Below is a small trained network, with its code and all its weights. Each question gives an input and a class and asks what happens when units are switched off, that is, made to give their printed mean instead of their output.

import numpy as np


def w(rows, s, z=0):
    codes = np.array(rows[::2]) - 128.0
    scale = np.full(codes.shape[1], s)
    scale[-1] = z or s
    return codes * scale


def norm(h):
    return h / np.sqrt((h * h).mean(-1, keepdims=True) + 1e-5)


def f(y):
    return np.maximum(y, 0)


def log_softmax(a):
    a = a - a.max(-1, keepdims=True)
    return a - np.log(np.exp(a).sum(-1, keepdims=True))


def net(x, mask):
    res = np.array(x, float).reshape(1, 4) / 4 @ E
    u = 0
    for l in range(2):
        y = f(norm(res) @ A[l][:, :-1].T + A[l][:, -1])
        res = res + np.where(mask[u : u + 7], y, B[l][:, -1]) @ B[l][:, :-1]
        u += 7
    return log_softmax(norm(res)[-1] @ U[:, :-1].T + U[:, -1])


A, B = {}, {}
E = w([
[207,223,127,113,112],'x0',
[66,126,171,54,183],'x1',
[115,96,149,1,85],'x2',
[114,187,27,128,65],'x3',
],0.0077)
A[0] = w([
[152,119,194,178,185,27],'L0N0',
[206,41,137,112,72,27],'L0N1',
[125,128,149,114,184,2],'L0N2',
[114,171,162,78,180,188],'L0N3',
[114,107,186,30,139,26],'L0N4',
[68,119,94,139,146,50],'L0N5',
[92,7,117,55,84,130],'L0N6',
],0.019,0.0029)
B[0] = w([
[57,133,151,237,204,201],'L0N0',
[90,132,221,124,36,180],'L0N1',
[92,183,173,115,127,158],'L0N2',
[84,104,111,60,4,188],'L0N3',
[203,73,145,32,132,211],'L0N4',
[136,20,93,130,79,169],'L0N5',
[101,109,155,65,254,245],'L0N6',
],0.019,0.012)
A[1] = w([
[47,165,186,115,94,100],'L1N0',
[109,115,113,115,220,140],'L1N1',
[133,125,214,132,114,53],'L1N2',
[169,117,70,44,198,72],'L1N3',
[249,140,212,151,84,146],'L1N4',
[176,113,184,86,162,3],'L1N5',
[206,220,86,128,48,147],'L1N6',
],0.019,0.004)
B[1] = w([
[68,200,71,85,143,249],'L1N0',
[205,136,139,149,161,255],'L1N1',
[47,148,85,116,73,201],'L1N2',
[113,226,220,175,74,241],'L1N3',
[103,79,104,251,130,181],'L1N4',
[142,58,196,129,102,219],'L1N5',
[245,184,93,154,109,245],'L1N6',
],0.022,0.0078)
U = w([
[182,166,97,50,94,3],'0',
[136,81,170,214,216,160],'1',
[117,26,83,128,40,118],'2',
[146,110,118,55,114,31],'3',
[121,67,253,14,127,167],'4',
[230,173,51,165,57,149],'5',
[28,194,140,142,130,197],'6',
],0.015,0.0066)

Each question gives the input, the list of numbers given to net, and the class t.
The units are the neurons (one row each of A and B). Each row of codes is followed by its name. A weight is (code - 128) times the scale printed after its matrix; where a second scale follows, it is the last column's (A, B and U).
mask holds one flag per neuron, layer by layer. A switched-off neuron (its flag False) gives its mean, the last column of its row in B, instead of its output. The means were averaged over made-up inputs and are rounded, as every weight is.
A unit's drop is (log p(t) with every unit on - log p(t) with that unit switched off) / (log p(t) with every unit on - log p(t) with every unit switched off).
The circuit of an input: a set's keep is (log p(t) with only the set's units on - log p(t) with every unit switched off) / (log p(t) with every unit on - log p(t) with every unit switched off). Starting from the 12 units with the biggest drops (on a tie, the unit counted first), units are removed one at a time, each time the one whose removal leaves the highest keep (on an exact tie, the one counted first), for as long as the keep stays at least 0.8.
units of the circuit, in order: the units of the circuit, biggest drop first
unit that matters most: the unit with the biggest drop
top k neurons: the k neurons with the biggest drops, biggest first
k most important neurons of layer l: the k neurons of layer l with the biggest drops, biggest first
input [-8,2,1,6], class 1: units of the circuit, in order -> L0N3
input [-8,8,-4,6], class 1: 4 most important neurons of layer 1 -> L1N1; L1N0; L1N2; L1N5
input [8,-3,-6,-1], class 1: 2 most important neurons of layer 0 -> L0N3; L0N1
input [-3,-2,-2,-7], class 1: 2 most important neurons of layer 0 -> L0N0; L0N3
input [1,1,-5,-5], class 6: top 2 neurons -> L0N6; L0N2
input [5,-6,6,-4], class 2: top 2 neurons -> L1N4; L0N0
input [3,-1,-4,-1], class 1: 3 most important neurons of layer 0 -> L0N1; L0N3; L0N2
input [-8,-5,-2,6], class 2: top 2 neurons -> L0N5; L0N6
input [-7,-2,1,7], class 1: 3 most important neurons of layer 0 -> L0N3; L0N4; L0N1
input [4,-3,-3,2], class 5: top 4 neurons -> L0N6; L1N6; L0N0; L0N4
input [8,2,4,-3], class 2: units of the circuit, in order -> L0N6; L1N4
input [6,-3,1,-1], class 5: top 2 neurons -> L0N6; L0N0
input [-3,-2,-3,-4], class 1: top 3 neurons -> L0N0; L0N3; L0N1
input [-7,-8,-2,-3], class 6: unit that matters most -> L0N1
input [8,3,-2,3], class 5: top 3 neurons -> L0N6; L1N6; L0N0
input [4,3,1,5], class 5: top 2 neurons -> L0N6; L0N0
input [7,7,-3,-7], class 6: 2 most important neurons of layer 0 -> L0N0; L0N6
input [7,4,-3,3], class 5: top 2 neurons -> L0N6; L1N6
input [4,-3,-2,2], class 5: top 2 neurons -> L0N6; L1N6
input [-4,1,-4,-8], class 1: unit that matters most -> L0N0
input [4,1,1,-4], class 6: 2 most important neurons of layer 1 -> L1N0; L1N2
input [-5,-3,-8,7], class 2: top 2 neurons -> L0N6; L0N5
input [-8,-8,-3,-6], class 6: 3 most important neurons of layer 0 -> L0N1; L0N4; L0N6
input [-7,6,-8,-5], class 6: top 4 neurons -> L0N2; L0N6; L0N4; L1N0
input [-6,-7,-5,6], class 5: top 2 neurons -> L0N0; L0N6
